Below is a small trained network, with its code and all its weights. Each question gives an input and a class and asks what happens when units are switched off, that is, made to give their printed mean instead of their output.

import numpy as np


def w(rows, s, z=0):
    codes = np.array(rows[::2]) - 128.0
    scale = np.full(codes.shape[1], s)
    scale[-1] = z or s
    return codes * scale


def f(y):
    return y / 2 * (1 + np.tanh(0.7978845608 * (y + 0.044715 * y**3)))


def log_softmax(a):
    a = a - a.max(-1, keepdims=True)
    return a - np.log(np.exp(a).sum(-1, keepdims=True))


def net(x, mask):
    res = np.array(x, float).reshape(1, 5) / 4 @ E
    y = f(res @ A[0][:, :-1].T + A[0][:, -1])
    res = res + np.where(mask, y, B[0][:, -1]) @ B[0][:, :-1]
    return log_softmax(res[-1] @ U[:, :-1].T + U[:, -1])


A, B = {}, {}
E = w([
[66,155,107,52,145,72,212,117,183,101,60],'x0',
[190,190,124,122,207,105,109,206,31,147,2],'x1',
[27,158,200,115,173,86,3,129,206,45,142],'x2',
[142,211,62,96,65,164,110,91,87,44,161],'x3',
[167,142,132,148,82,166,99,240,233,92,77],'x4',
],0.0091)
A[0] = w([
[103,123,119,116,155,87,115,137,95,119,90,120],'neuron 0',
[69,127,134,121,123,110,118,10,106,90,216,154],'neuron 1',
[147,118,85,138,90,169,143,112,106,129,116,119],'neuron 2',
[106,149,100,103,130,95,158,57,66,116,104,170],'neuron 3',
[84,104,129,124,90,133,172,105,212,124,118,140],'neuron 4',
[52,143,184,138,143,117,83,130,174,107,147,112],'neuron 5',
[92,68,159,116,169,137,146,111,94,149,122,135],'neuron 6',
[155,191,56,117,78,171,142,85,96,141,145,222],'neuron 7',
[85,190,151,107,206,85,122,120,106,100,61,253],'neuron 8',
[162,156,166,148,139,163,60,148,129,99,116,171],'neuron 9',
],0.012,0.0041)
B[0] = w([
[118,167,101,141,164,116,186,153,117,132,130,171],'neuron 0',
[201,132,244,181,95,198,79,108,199,182,121,252],'neuron 1',
[96,149,108,123,186,105,141,148,99,105,115,173],'neuron 2',
[108,116,134,73,160,108,119,157,194,9,146,195],'neuron 3',
[149,73,162,172,57,230,138,158,189,43,62,208],'neuron 4',
[75,153,123,67,171,41,44,153,176,226,181,239],'neuron 5',
[195,113,137,215,90,89,145,61,109,160,88,173],'neuron 6',
[105,132,118,137,150,101,164,202,42,54,125,217],'neuron 7',
[125,200,131,122,152,180,119,191,102,104,166,248],'neuron 8',
[174,78,178,184,111,138,169,151,145,77,84,202],'neuron 9',
],0.011,0.015)
U = w([
[163,156,148,178,127,183,132,69,130,255,128,187],'0',
[98,40,118,136,164,34,123,78,136,162,130,70],'1',
[94,162,53,91,106,116,121,84,165,139,126,3],'2',
[42,162,55,86,107,118,105,66,118,143,139,15],'3',
[161,83,153,190,71,236,173,156,150,37,95,236],'4',
[72,165,144,74,146,158,71,165,213,101,196,173],'5',
[81,190,71,113,214,117,178,201,27,74,155,135],'6',
],0.0097,0.0031)

Each question gives the input, the list of numbers given to net, and the class t.
The units are the neurons (one row each of A and B). Each row of codes is followed by its name. A weight is (code - 128) times the scale printed after its matrix; where a second scale follows, it is the last column's (A, B and U).
mask holds one flag per neuron, in row order. A switched-off neuron (its flag False) gives its mean, the last column of its row in B, instead of its output. The means were averaged over made-up inputs and are rounded, as every weight is.
A unit's drop is (log p(t) with every unit on - log p(t) with that unit switched off) / (log p(t) with every unit on - log p(t) with every unit switched off).
The circuit of an input: a set's keep is (log p(t) with only the set's units on - log p(t) with every unit switched off) / (log p(t) with every unit on - log p(t) with every unit switched off). Starting from all 10 units, units are removed one at a time, each time the one whose removal leaves the highest keep (on an exact tie, the one counted first), for as long as the keep stays at least 0.8.
circuit, biggest first: the units of the circuit, biggest drop first
top k neurons: the k neurons with the biggest drops, biggest first
drop of u: that unit's drop, to one decimal
input [1,-7,7,-5,-7], class 0: circuit, biggest first -> (neuron 1)
input [-5,-7,6,-3,-2], class 0: circuit, biggest first -> (neuron 1; neuron 3)
input [2,2,-8,-6,0], class 1: top 3 neurons -> (neuron 1; neuron 8; neuron 4)
input [1,3,-6,-7,-3], class 1: top 4 neurons -> (neuron 1; neuron 4; neuron 8; neuron 6)
input [-8,6,8,-4,-5], class 6: top 3 neurons -> (neuron 1; neuron 8; neuron 0)
input [-7,3,0,-3,-5], class 0: top 4 neurons -> (neuron 4; neuron 7; neuron 3; neuron 6)
input [-6,2,5,2,-3], class 0: circuit, biggest first -> (neuron 3; neuron 7)
input [5,1,-1,8,6], class 6: top 2 neurons -> (neuron 1; neuron 7)
input [5,-1,-1,-6,-7], class 4: top 3 neurons -> (neuron 5; neuron 3; neuron 6)
input [-7,-2,-4,-2,-4], class 0: top 3 neurons -> (neuron 4; neuron 9; neuron 3)
input [-6,0,5,6,0], class 4: top 2 neurons -> (neuron 9; neuron 1)
input [2,3,-7,1,8], class 6: top 2 neurons -> (neuron 1; neuron 4)
input [-8,6,-6,1,1], class 6: top 2 neurons -> (neuron 1; neuron 4)
input [-8,-1,8,8,-1], class 0: top neuron -> (neuron 1)
input [1,7,-5,4,6], class 6: drop of neuron 5 -> 0.0
input [7,2,-8,-3,-1], class 6: drop of neuron 1 -> 0.4
